Here is a tiny trained network, its code and every weight. The questions are about switching its units off for an input and a class, where a switched-off unit gives its printed mean instead of its output.

import numpy as np


def w(rows, s, z=0):
    codes = np.array(rows[::2]) - 128.0
    scale = np.full(codes.shape[1], s)
    scale[-1] = z or s
    return codes * scale


def f(y):
    return np.maximum(y, 0)


def log_softmax(a):
    a = a - a.max(-1, keepdims=True)
    return a - np.log(np.exp(a).sum(-1, keepdims=True))


def net(x, mask):
    res = np.array(x, float).reshape(1, 8) / 4 @ E
    y = f(res @ A[0][:, :-1].T + A[0][:, -1])
    res = res + np.where(mask, y, B[0][:, -1]) @ B[0][:, :-1]
    return log_softmax(res[-1] @ U[:, :-1].T + U[:, -1])


A, B = {}, {}
E = w([
[191,231,151,117,139],'x0',
[126,192,77,3,177],'x1',
[122,4,111,79,142],'x2',
[225,100,135,168,182],'x3',
[87,115,191,142,156],'x4',
[148,163,78,137,214],'x5',
[159,115,70,111,37],'x6',
[51,170,40,181,135],'x7',
],0.0072)
A[0] = w([
[128,78,159,231,74,208],'N1',
[207,231,111,142,138,182],'N2',
[160,234,188,132,143,193],'N3',
[45,148,88,107,70,162],'N4',
[87,167,97,52,93,208],'N5',
[62,145,79,109,59,177],'N6',
[151,52,167,117,107,228],'N7',
[81,137,217,193,151,200],'N8',
[65,144,92,112,121,188],'N9',
[158,107,123,2,165,184],'N10',
[132,46,165,115,112,216],'N11',
[86,147,105,147,228,255],'N12',
[190,103,133,196,60,208],'N13',
[72,149,94,46,85,183],'N14',
[85,89,76,191,206,222],'N15',
],0.0089,0.004)
B[0] = w([
[89,96,140,144,12,254],'N1',
[186,253,93,104,174,240],'N2',
[130,243,193,125,173,241],'N3',
[33,110,86,106,130,207],'N4',
[80,114,87,69,214,214],'N5',
[21,128,69,71,117,209],'N6',
[167,73,183,90,69,227],'N7',
[66,128,199,172,99,233],'N8',
[59,99,76,150,160,192],'N9',
[205,47,142,65,229,225],'N10',
[158,67,163,96,68,226],'N11',
[133,101,136,219,195,233],'N12',
[136,142,102,95,36,226],'N13',
[80,92,97,72,172,211],'N14',
[151,80,81,229,109,228],'N15',
],0.0073,0.0076)
U = w([
[115,78,169,108,3,71],'0',
[148,101,94,229,176,236],'1',
[82,180,255,149,147,125],'2',
[95,110,111,189,76,232],'3',
[25,112,60,65,154,5],'4',
[200,206,80,103,78,191],'5',
[218,34,153,42,171,157],'6',
[175,216,119,105,188,36],'7',
],0.0082,0.0012)

Each question gives the input, the list of numbers given to net, and the class t.
The units are the neurons (one row each of A and B). Each row of codes is followed by its name. A weight is (code - 128) times the scale printed after its matrix; where a second scale follows, it is the last column's (A, B and U).
mask holds one flag per neuron, in row order. A switched-off neuron (its flag False) gives its mean, the last column of its row in B, instead of its output. The means were averaged over made-up inputs and are rounded, as every weight is.
A unit's drop is (log p(t) with every unit on - log p(t) with that unit switched off) / (log p(t) with every unit on - log p(t) with every unit switched off).
The circuit of an input: a set's keep is (log p(t) with only the set's units on - log p(t) with every unit switched off) / (log p(t) with every unit on - log p(t) with every unit switched off). Starting from the 12 units with the biggest drops (on a tie, the unit counted first), units are removed one at a time, each time the one whose removal leaves the highest keep (on an exact tie, the one counted first), for as long as the keep stays at least 0.8.
units of the circuit, in order: the units of the circuit, biggest drop first
k most important neurons: the k neurons with the biggest drops, biggest first
drop of u: that unit's drop, to one decimal
input [-8,7,-2,-2,-5,-6,8,-8], class 6: units of the circuit, in order -> N10
input [-4,5,3,7,-5,-4,3,4], class 6: 3 most important neurons -> N10; N1; N8
input [-6,5,6,8,5,-2,-3,8], class 1: units of the circuit, in order -> N15; N12
input [-5,8,-6,5,-3,1,-6,-8], class 7: units of the circuit, in order -> N3; N2
input [-6,2,7,3,1,-8,-6,5], class 0: 2 most important neurons -> N11; N7
input [6,7,-6,-7,-8,1,7,-8], class 7: 2 most important neurons -> N2; N3
input [5,-6,0,0,-7,2,6,-6], class 5: 2 most important neurons -> N2; N8
input [1,-6,0,6,-5,6,5,1], class 5: 2 most important neurons -> N2; N13
input [2,-2,-3,-2,-7,5,-1,-1], class 7: 2 most important neurons -> N1; N2
input [7,-8,0,-6,-2,6,1,-1], class 5: 3 most important neurons -> N2; N13; N12
input [-4,-8,-5,4,0,-6,-7,8], class 0: 2 most important neurons -> N1; N13
input [-8,-3,6,-6,-6,8,1,-4], class 6: drop of N13 -> 0.1
input [-5,4,3,-1,-4,-4,-6,-1], class 6: drop of N10 -> 0.3
input [-1,-3,-3,8,-5,1,7,-6], class 0: drop of N1 -> 0.4
